Below is a small trained network, with its code and all its weights. Each question gives an input and a target symbol and asks what happens when units are switched off, that is, made to give their printed mean instead of their output.

import numpy as np


def w(rows, s, z=0):
    codes = np.array(rows[::2]) - 128.0
    scale = np.full(codes.shape[1], s)
    scale[-1] = z or s
    return codes * scale


def norm(h):
    return h / np.sqrt((h * h).mean(-1, keepdims=True) + 1e-5)


def softmax(a):
    e = np.exp(a - a.max(-1, keepdims=True))
    return e / e.sum(-1, keepdims=True)


def log_softmax(a):
    a = a - a.max(-1, keepdims=True)
    return a - np.log(np.exp(a).sum(-1, keepdims=True))


def net(x, mask):
    ids = ['ΘΞΠΩαγδζλμστφψ'.index(c) for c in x.split()]
    T = len(ids)
    res = E[ids] + P[:T]
    u = 0
    for l in range(2):
        r = norm(res)
        for j in range(3):
            rows = slice(4 * j, 4 * j + 4)
            q, k, v = (r @ M[l][rows].T for M in (Q, K, V))
            z = softmax(np.where(np.tri(T) > 0, q @ k.T / 4**0.5, -1e9)) @ v
            o = O[l][rows]
            res = res + np.where(mask[u + j], z, o[:, -1]) @ o[:, :-1]
        u += 3
    return log_softmax(norm(res)[-1] @ U[:, :-1].T + U[:, -1])


Q, K, V, O = {}, {}, {}, {}
E = w([
[47,72,61,136,133,179],'Θ',
[78,162,99,116,149,33],'Ξ',
[124,44,48,173,156,102],'Π',
[108,119,40,166,216,130],'Ω',
[167,154,68,248,111,223],'α',
[106,189,34,150,105,121],'γ',
[199,163,94,216,149,95],'δ',
[88,142,150,230,55,97],'ζ',
[49,66,144,90,189,112],'λ',
[144,101,174,147,155,191],'μ',
[138,222,163,163,115,129],'σ',
[151,135,70,91,239,183],'τ',
[120,141,209,126,229,91],'φ',
[83,163,132,73,147,182],'ψ',
],0.018)
P = w([
[6,125,148,213,153,99],'0',
[49,122,138,188,143,115],'1',
[75,124,128,171,140,124],'2',
[93,125,122,161,137,132],'3',
[106,126,117,150,133,138],'4',
[119,128,115,143,130,143],'5',
[130,131,111,135,128,149],'6',
[140,131,110,128,124,153],'7',
[147,130,107,126,123,157],'8',
[158,131,106,122,118,161],'9',
[165,132,104,119,117,165],'10',
[173,132,101,115,116,166],'11',
[178,132,101,110,111,168],'12',
],0.013)
Q[0] = w([
[133,144,170,90,54,88],'0.h1',
[84,129,196,143,115,121],'0.h1',
[199,98,229,115,95,158],'0.h1',
[102,95,178,57,101,163],'0.h1',
[56,175,178,143,251,111],'0.h2',
[183,128,127,89,214,214],'0.h2',
[44,187,190,60,83,202],'0.h2',
[182,193,192,206,107,161],'0.h2',
[146,125,167,55,115,150],'0.h3',
[138,95,157,171,150,109],'0.h3',
[141,109,120,117,150,178],'0.h3',
[146,85,86,80,134,117],'0.h3',
],0.012)
K[0] = w([
[154,138,175,114,67,83],'0.h1',
[59,163,194,147,137,97],'0.h1',
[133,142,213,197,153,169],'0.h1',
[82,93,153,73,140,171],'0.h1',
[65,109,216,139,246,67],'0.h2',
[178,112,140,106,223,218],'0.h2',
[81,163,226,57,67,224],'0.h2',
[178,188,212,205,112,151],'0.h2',
[113,104,188,80,136,201],'0.h3',
[164,56,147,104,111,75],'0.h3',
[157,93,124,132,135,161],'0.h3',
[103,120,62,92,165,125],'0.h3',
],0.012)
V[0] = w([
[126,88,50,181,105,123],'0.h1',
[103,110,123,153,86,117],'0.h1',
[165,85,217,206,75,146],'0.h1',
[137,157,66,110,160,82],'0.h1',
[207,65,186,37,105,120],'0.h2',
[254,79,203,44,95,98],'0.h2',
[170,199,152,123,146,199],'0.h2',
[127,134,91,96,153,134],'0.h2',
[103,148,91,161,133,85],'0.h3',
[137,80,134,118,107,54],'0.h3',
[114,128,136,175,114,205],'0.h3',
[80,114,186,241,117,121],'0.h3',
],0.0068)
O[0] = w([
[88,125,151,151,146,103,177],'0.h1',
[99,116,110,115,106,91,132],'0.h1',
[202,121,133,116,94,155,98],'0.h1',
[80,165,154,155,157,91,143],'0.h1',
[59,118,150,190,134,105,28],'0.h2',
[2,115,139,169,153,68,2],'0.h2',
[150,127,123,164,108,129,149],'0.h2',
[136,117,147,143,132,174,135],'0.h2',
[67,151,93,149,151,80,165],'0.h3',
[108,124,146,82,151,134,81],'0.h3',
[147,125,103,98,188,132,180],'0.h3',
[51,132,155,188,125,101,205],'0.h3',
],0.0064,0.0081)
Q[1] = w([
[113,167,139,155,111,112],'1.h1',
[118,90,133,71,93,166],'1.h1',
[126,147,48,83,84,115],'1.h1',
[50,194,121,109,194,155],'1.h1',
[201,148,105,103,59,58],'1.h2',
[153,123,92,182,134,200],'1.h2',
[66,129,31,127,130,151],'1.h2',
[105,187,164,79,125,167],'1.h2',
[119,140,214,2,122,134],'1.h3',
[76,27,66,75,78,90],'1.h3',
[126,50,180,170,122,37],'1.h3',
[142,20,161,161,196,224],'1.h3',
],0.012)
K[1] = w([
[136,183,164,129,134,109],'1.h1',
[100,97,134,143,136,138],'1.h1',
[90,133,85,131,161,107],'1.h1',
[138,157,107,74,142,154],'1.h1',
[174,179,86,152,106,79],'1.h2',
[188,122,101,115,132,185],'1.h2',
[109,119,66,120,138,153],'1.h2',
[113,179,155,78,133,160],'1.h2',
[125,111,194,9,132,141],'1.h3',
[83,51,65,104,90,110],'1.h3',
[151,49,190,179,119,47],'1.h3',
[135,95,142,157,188,208],'1.h3',
],0.016)
V[1] = w([
[141,70,98,119,82,97],'1.h1',
[152,127,106,119,108,140],'1.h1',
[104,157,177,151,144,127],'1.h1',
[181,102,145,86,106,132],'1.h1',
[160,62,123,122,87,166],'1.h2',
[110,193,157,159,117,60],'1.h2',
[76,129,183,164,121,191],'1.h2',
[145,102,136,79,143,131],'1.h2',
[255,169,124,196,158,131],'1.h3',
[182,95,176,80,150,113],'1.h3',
[247,170,93,35,66,122],'1.h3',
[158,112,104,65,125,174],'1.h3',
],0.0061)
O[1] = w([
[174,179,60,95,175,153,61],'1.h1',
[137,145,138,149,85,135,139],'1.h1',
[116,140,107,110,173,64,128],'1.h1',
[131,146,25,118,134,176,72],'1.h1',
[78,205,158,103,139,108,127],'1.h2',
[191,86,32,100,128,215,63],'1.h2',
[112,94,59,125,138,44,157],'1.h2',
[130,181,128,193,138,140,104],'1.h2',
[51,84,142,85,127,82,253],'1.h3',
[132,170,2,192,111,140,59],'1.h3',
[13,84,162,185,215,95,111],'1.h3',
[149,134,133,192,96,53,144],'1.h3',
],0.0046,0.0044)
U = w([
[80,100,95,122,114,173,64],'Θ',
[123,137,134,77,130,67,142],'Ξ',
[142,65,89,125,130,96,105],'Π',
[7,132,134,221,175,101,222],'Ω',
[239,134,88,100,115,184,119],'α',
[117,177,63,126,114,130,52],'γ',
[180,138,118,180,156,71,27],'δ',
[102,109,136,128,84,97,137],'ζ',
[95,82,151,72,138,115,132],'λ',
[152,80,173,136,137,158,94],'μ',
[153,193,168,133,129,110,69],'σ',
[211,133,113,76,148,149,245],'τ',
[146,126,184,117,184,81,69],'φ',
[91,167,155,90,143,182,40],'ψ',
],0.018,0.011)

Each question gives the input, a string of symbols that net reads in full, and the target symbol t.
The units are the heads (4 rows each of Q, K, V and O). Each row of codes is followed by its name. A weight is (code - 128) times the scale printed after its matrix; where a second scale follows, it is the last column's (O and U).
mask holds one flag per head, layer by layer. A switched-off head (its flag False) gives its mean, the last column of its rows in O, instead of its output. The means were averaged over made-up inputs and are rounded, as every weight is.
A unit's drop is (log p(t) with every unit on - log p(t) with that unit switched off) / (log p(t) with every unit on - log p(t) with every unit switched off).
The circuit of an input: a set's keep is (log p(t) with only the set's units on - log p(t) with every unit switched off) / (log p(t) with every unit on - log p(t) with every unit switched off). Starting from all 6 units, units are removed one at a time, each time the one whose removal leaves the highest keep (on an exact tie, the one counted first), for as long as the keep stays at least 0.8.
units of the circuit, in order: the units of the circuit, biggest drop first
most important unit: the unit with the biggest drop
which heads matter: for each layer, one digit per head in row order, 1 if its drop is at least 0.15 and else 0, layers parted by /
drop when u is switched off: that unit's drop, to one decimal
input σ Θ Ξ τ σ γ σ σ δ, target Ω: which heads matter -> 010 / 001
input Ξ μ μ Θ Ω μ Ω Π, target Ω: units of the circuit, in order -> [0.h1]
input γ α μ Θ σ μ μ σ φ, target Ω: which heads matter -> 010 / 000
input δ φ Ξ τ γ Ω φ, target τ: which heads matter -> 000 / 011
input Ω α λ μ ψ γ γ γ Π Ξ, target Ω: which heads matter -> 010 / 001
input α γ φ Ω μ φ, target τ: units of the circuit, in order -> [1.h3; 1.h2]
input Ξ Ω λ Π μ, target Ω: which heads matter -> 110 / 010
input ψ μ λ Θ Π Ξ τ Ξ τ μ δ σ, target Ω: which heads matter -> 010 / 001
input σ γ α δ σ τ γ Ω μ Π Θ Ω, target Ω: which heads matter -> 110 / 011
input Π σ α α ψ Ω μ μ σ ψ Ξ λ μ, target μ: which heads matter -> 010 / 010
input Π σ λ λ, target λ: units of the circuit, in order -> [1.h3; 0.h3]
input Π φ ζ μ ζ, target ζ: units of the circuit, in order -> [0.h2; 1.h2]
input α τ λ Ξ σ σ μ γ τ Ω Θ, target Ω: which heads matter -> 100 / 011
input α δ μ γ τ δ α μ ψ Ω γ Θ λ, target Ω: which heads matter -> 110 / 010
input Ω γ μ γ Π δ σ δ α, target Ω: units of the circuit, in order -> [1.h3; 0.h1]
input φ μ μ Ξ α λ α σ ζ Π λ Ω ψ, target Ω: units of the circuit, in order -> [0.h2]
input φ μ ψ Ω σ γ Π ψ Ω Ω Ω ψ ψ, target ψ: which heads matter -> 111 / 011
input Θ μ Ξ μ σ ζ Π Θ Ξ, target τ: which heads matter -> 010 / 011
input γ τ λ, target λ: which heads matter -> 000 / 001
input ψ μ γ τ δ μ Π σ Π μ δ σ Ξ, target Ω: most important unit -> 0.h2
input μ δ μ τ Ω γ Ω ψ σ, target Ω: drop when 0.h2 is switched off -> 0.1
input δ λ α τ Ξ ζ ψ μ α Π, target Ω: drop when 0.h3 is switched off -> 0.0
input δ ψ Ξ, target Ξ: drop when 1.h3 is switched off -> 0.7
